Below is a small trained network, with its code and all its weights. Each question gives an input and a class and asks what happens when units are switched off, that is, made to give their printed mean instead of their output.

import numpy as np


def w(rows, s, z=0):
    codes = np.array(rows[::2]) - 128.0
    scale = np.full(codes.shape[1], s)
    scale[-1] = z or s
    return codes * scale


def f(y):
    return np.maximum(y, 0)


def log_softmax(a):
    a = a - a.max(-1, keepdims=True)
    return a - np.log(np.exp(a).sum(-1, keepdims=True))


def net(x, mask):
    res = np.array(x, float).reshape(1, 6) / 4 @ E
    y = f(res @ A[0][:, :-1].T + A[0][:, -1])
    res = res + np.where(mask, y, B[0][:, -1]) @ B[0][:, :-1]
    return log_softmax(res[-1] @ U[:, :-1].T + U[:, -1])


A, B = {}, {}
E = w([
[128,129,127,129],'x0',
[116,57,197,199],'x1',
[134,177,221,100],'x2',
[254,180,114,194],'x3',
[129,127,129,129],'x4',
[169,77,150,56],'x5',
],0.0081)
A[0] = w([
[209,13,81,85,111],'N0',
[197,87,94,44,101],'N1',
[188,183,170,147,51],'N2',
[211,120,102,167,15],'N3',
[44,161,194,73,97],'N4',
[105,39,166,187,49],'N5',
[66,204,112,181,35],'N6',
[131,170,193,96,65],'N7',
[99,231,152,196,117],'N8',
[90,233,212,127,77],'N9',
[156,102,135,102,80],'N10',
[100,186,90,80,127],'N11',
[125,204,114,63,55],'N12',
[134,198,242,103,28],'N13',
[167,88,127,94,217],'N14',
[135,89,38,138,64],'N15',
[150,46,7,176,70],'N16',
[118,174,189,113,16],'N17',
[174,137,125,149,12],'N18',
[133,152,22,77,74],'N19',
[146,192,107,65,61],'N20',
[216,93,64,178,162],'N21',
[114,123,86,126,184],'N22',
[123,83,179,173,45],'N23',
[66,99,108,101,49],'N24',
[93,139,81,177,135],'N25',
[130,167,77,83,53],'N26',
[45,168,50,218,81],'N27',
[156,109,143,98,82],'N28',
[68,110,136,114,49],'N29',
[175,150,108,142,70],'N30',
[158,69,180,205,74],'N31',
[79,117,158,109,80],'N32',
[97,115,129,110,48],'N33',
[208,122,140,182,32],'N34',
[39,63,48,115,134],'N35',
[121,15,2,152,50],'N36',
[176,75,143,89,63],'N37',
[76,115,129,107,2],'N38',
[165,63,134,47,65],'N39',
],0.0097,0.0078)
B[0] = w([
[158,185,156,229,203],'N0',
[121,172,166,204,193],'N1',
[191,128,119,97,172],'N2',
[205,175,88,122,161],'N3',
[184,171,105,113,207],'N4',
[129,46,71,162,171],'N5',
[171,156,190,252,156],'N6',
[147,109,179,104,152],'N7',
[101,174,134,160,207],'N8',
[159,103,187,105,183],'N9',
[155,139,135,181,135],'N10',
[118,78,103,142,197],'N11',
[137,57,95,154,165],'N12',
[180,78,194,90,169],'N13',
[42,195,111,119,239],'N14',
[158,96,197,89,171],'N15',
[157,55,225,77,210],'N16',
[169,105,187,86,135],'N17',
[187,172,80,112,133],'N18',
[155,52,93,165,200],'N19',
[164,63,87,153,168],'N20',
[117,173,61,64,254],'N21',
[84,111,116,77,211],'N22',
[159,60,98,166,148],'N23',
[205,158,101,121,164],'N24',
[96,169,135,151,190],'N25',
[155,69,91,157,157],'N26',
[151,186,186,247,210],'N27',
[136,141,144,170,137],'N28',
[195,155,93,129,153],'N29',
[160,159,106,135,159],'N30',
[118,65,70,166,176],'N31',
[181,146,104,128,159],'N32',
[173,149,104,113,134],'N33',
[205,149,98,130,166],'N34',
[154,206,52,95,253],'N35',
[190,48,231,78,210],'N36',
[156,145,159,210,145],'N37',
[214,177,80,130,134],'N38',
[146,148,180,215,168],'N39',
],0.027,0.0064)
U = w([
[212,200,110,138,55],'0',
[178,105,245,133,117],'1',
[145,62,95,231,89],'2',
[138,200,202,254,50],'3',
[140,163,149,163,253],'4',
[142,161,147,162,241],'5',
[24,156,152,112,106],'6',
[44,95,168,104,62],'7',
],0.0071,0.018)

Each question gives the input, the list of numbers given to net, and the class t.
The units are the neurons (one row each of A and B). Each row of codes is followed by its name. A weight is (code - 128) times the scale printed after its matrix; where a second scale follows, it is the last column's (A, B and U).
mask holds one flag per neuron, in row order. A switched-off neuron (its flag False) gives its mean, the last column of its row in B, instead of its output. The means were averaged over made-up inputs and are rounded, as every weight is.
A unit's drop is (log p(t) with every unit on - log p(t) with that unit switched off) / (log p(t) with every unit on - log p(t) with every unit switched off).
The circuit of an input: a set's keep is (log p(t) with only the set's units on - log p(t) with every unit switched off) / (log p(t) with every unit on - log p(t) with every unit switched off). Starting from the 12 units with the biggest drops (on a tie, the unit counted first), units are removed one at a time, each time the one whose removal leaves the highest keep (on an exact tie, the one counted first), for as long as the keep stays at least 0.8.
units of the circuit, in order: the units of the circuit, biggest drop first
most important unit: the unit with the biggest drop
k most important neurons: the k neurons with the biggest drops, biggest first
drop when u is switched off: that unit's drop, to one decimal
input [-7,5,3,-5,7,-8], class 3: most important unit : N27
input [-5,-3,2,-5,-7,7], class 3: units of the circuit, in order : [N39, N1]
input [-2,6,6,-4,-3,-3], class 1: units of the circuit, in order : [N9, N13]
input [-5,-3,-5,-4,0,-8], class 3: 2 most important neurons : [N27, N6]
input [5,2,4,-5,-2,1], class 0: 2 most important neurons : [N4, N32]
input [-1,5,1,1,4,1], class 2: units of the circuit, in order : [N31, N5]
input [-6,2,-7,5,7,-2], class 1: 2 most important neurons : [N16, N36]
input [-1,5,4,4,-1,-3], class 2: 2 most important neurons : [N31, N35]
input [-2,-5,-4,-4,-1,-3], class 2: 3 most important neurons : [N19, N11, N21]
input [7,-8,-8,4,-3,0], class 1: 2 most important neurons : [N16, N36]
input [7,-7,-1,6,-3,4], class 2: units of the circuit, in order : [N19, N20]
input [-2,-3,7,3,-4,1], class 1: units of the circuit, in order : [N13, N35]
input [8,8,-7,-4,6,-8], class 2: 3 most important neurons : [N5, N31, N23]
input [1,5,5,3,5,-7], class 3: 2 most important neurons : [N8, N6]
input [3,1,8,-4,1,5], class 1: units of the circuit, in order : [N13]
input [-6,3,6,2,-5,-1], class 1: 2 most important neurons : [N13, N35]
input [-3,-6,-8,7,-6,6], class 1: 4 most important neurons : [N16, N36, N15, N35]
input [2,-2,8,5,-3,-8], class 1: 2 most important neurons : [N9, N13]
input [1,-7,0,-1,6,-7], class 2: drop when N6 is switched off : -0.1
input [-1,8,5,-5,4,1], class 2: units of the circuit, in order : [N5]
input [-7,-4,-8,-3,-4,-2], class 1: drop when N16 is switched off : 0.2
input [2,-3,-2,-5,2,8], class 3: drop when N39 is switched off : 0.1
